Below is a small trained network, with its code and all its weights. Each question gives an input and a class and asks what happens when units are switched off, that is, made to give their printed mean instead of their output.

import numpy as np


def w(rows, s, z=0):
    codes = np.array(rows[::2]) - 128.0
    scale = np.full(codes.shape[1], s)
    scale[-1] = z or s
    return codes * scale


def norm(h):
    return h / np.sqrt((h * h).mean(-1, keepdims=True) + 1e-5)


def f(y):
    return np.maximum(y, 0)


def log_softmax(a):
    a = a - a.max(-1, keepdims=True)
    return a - np.log(np.exp(a).sum(-1, keepdims=True))


def net(x, mask):
    res = np.array(x, float).reshape(1, 6) / 4 @ E
    u = 0
    for l in range(3):
        y = f(norm(res) @ A[l][:, :-1].T + A[l][:, -1])
        res = res + np.where(mask[u : u + 3], y, B[l][:, -1]) @ B[l][:, :-1]
        u += 3
    return log_softmax(norm(res)[-1] @ U[:, :-1].T + U[:, -1])


A, B = {}, {}
E = w([
[119,142,128,136,131,135,124,128,121,129,115],'x0',
[178,140,174,188,133,70,152,114,133,91,65],'x1',
[138,121,127,134,119,133,135,133,118,134,131],'x2',
[138,123,128,150,118,126,149,132,125,148,138],'x3',
[124,120,8,127,210,121,167,129,104,85,151],'x4',
[191,128,115,79,159,166,172,61,142,192,42],'x5',
],0.011)
A[0] = w([
[40,106,133,70,136,159,163,142,112,181,146,253],'L0N0',
[156,109,182,90,160,149,92,83,152,254,79,69],'L0N1',
[101,101,74,159,186,103,130,187,77,83,141,122],'L0N2',
],0.0061,0.0035)
B[0] = w([
[102,150,108,87,185,109,112,140,68,249,169,255],'L0N0',
[170,167,146,108,127,182,79,64,136,110,180,246],'L0N1',
[156,168,134,136,138,109,134,149,145,126,192,225],'L0N2',
],0.013,0.0057)
A[1] = w([
[159,90,27,76,209,93,231,27,99,149,24,52],'L1N0',
[117,167,242,219,23,94,118,102,231,41,86,144],'L1N1',
[49,106,254,115,39,68,34,131,110,196,188,5],'L1N2',
],0.0051,0.0023)
B[1] = w([
[132,111,116,112,135,175,235,254,206,55,59,209],'L1N0',
[138,37,116,143,69,144,66,151,175,69,127,235],'L1N1',
[9,114,210,146,125,76,138,147,55,174,55,253],'L1N2',
],0.01,0.0057)
A[2] = w([
[163,112,2,31,181,232,205,167,224,200,51,3],'L2N0',
[94,125,58,181,136,93,160,71,82,19,187,89],'L2N1',
[224,185,203,79,95,158,131,145,217,171,86,115],'L2N2',
],0.0069,0.004)
B[2] = w([
[44,40,118,236,77,172,83,95,2,90,116,255],'L2N0',
[231,193,107,119,201,95,126,90,250,184,29,175],'L2N1',
[210,213,100,22,120,99,216,81,200,122,156,216],'L2N2',
],0.0094,0.0071)
U = w([
[32,139,217,95,126,76,123,174,77,203,125,167],'0',
[120,40,181,186,54,96,51,158,152,47,113,123],'1',
[109,188,46,103,217,91,133,187,124,143,248,75],'2',
[211,174,116,183,187,46,133,151,220,69,101,247],'3',
[147,196,148,44,117,195,93,36,103,208,165,152],'4',
[215,146,179,74,76,130,173,47,226,67,90,192],'5',
[53,57,65,159,157,187,137,83,23,124,124,17],'6',
[164,107,96,164,143,176,235,139,132,27,60,43],'7',
],0.017,0.0014)

Each question gives the input, the list of numbers given to net, and the class t.
The units are the neurons (one row each of A and B). Each row of codes is followed by its name. A weight is (code - 128) times the scale printed after its matrix; where a second scale follows, it is the last column's (A, B and U).
mask holds one flag per neuron, layer by layer. A switched-off neuron (its flag False) gives its mean, the last column of its row in B, instead of its output. The means were averaged over made-up inputs and are rounded, as every weight is.
A unit's drop is (log p(t) with every unit on - log p(t) with that unit switched off) / (log p(t) with every unit on - log p(t) with every unit switched off).
The circuit of an input: a set's keep is (log p(t) with only the set's units on - log p(t) with every unit switched off) / (log p(t) with every unit on - log p(t) with every unit switched off). Starting from all 9 units, units are removed one at a time, each time the one whose removal leaves the highest keep (on an exact tie, the one counted first), for as long as the keep stays at least 0.8.
units of the circuit, in order: the units of the circuit, biggest drop first
unit that matters most: the unit with the biggest drop
k most important neurons: the k neurons with the biggest drops, biggest first
k most important neurons of layer l: the k neurons of layer l with the biggest drops, biggest first
drop of u: that unit's drop, to one decimal
input [8,5,0,-2,7,0], class 3: units of the circuit, in order	[L2N1]
input [1,-8,2,-5,-1,-2], class 0: units of the circuit, in order	[L0N1, L1N2]
input [4,-7,0,-1,7,1], class 6: 2 most important neurons	[L2N0, L0N1]
input [-2,1,8,-3,4,7], class 7: 2 most important neurons	[L1N0, L0N0]
input [3,5,5,5,0,1], class 5: 4 most important neurons	[L0N0, L2N0, L1N2, L2N2]
input [0,2,3,-6,-8,2], class 5: 2 most important neurons of layer 2	[L2N2, L2N0]
input [-7,-2,-3,2,0,-2], class 0: 3 most important neurons	[L1N2, L2N2, L0N1]
input [-7,-6,5,-1,1,1], class 6: 2 most important neurons	[L0N1, L0N2]
input [-3,-3,6,2,0,-4], class 0: 2 most important neurons	[L1N2, L2N2]
input [6,-4,2,3,8,1], class 6: 4 most important neurons	[L2N0, L0N1, L1N0, L2N2]
input [7,5,5,2,2,-7], class 3: 2 most important neurons of layer 2	[L2N1, L2N0]
input [7,1,-1,-5,6,3], class 7: 3 most important neurons	[L1N0, L0N0, L0N1]
input [-2,-8,-7,-2,1,5], class 6: 2 most important neurons	[L2N0, L0N2]
input [8,1,-4,2,4,-4], class 3: unit that matters most	L2N1
input [-6,1,2,-1,8,-2], class 3: 2 most important neurons	[L2N1, L0N0]
input [-1,-8,3,6,-2,-2], class 0: 2 most important neurons	[L1N2, L0N1]
input [2,7,1,3,1,1], class 7: 2 most important neurons of layer 0	[L0N1, L0N2]
input [-1,1,-5,4,8,5], class 7: 2 most important neurons of layer 0	[L0N0, L0N1]
input [0,1,1,-8,5,-8], class 3: drop of L0N0	0.3
input [-1,-6,-7,-1,-3,-1], class 0: units of the circuit, in order	[L1N2]
input [1,1,-4,-7,0,1], class 5: drop of L0N0	1.6
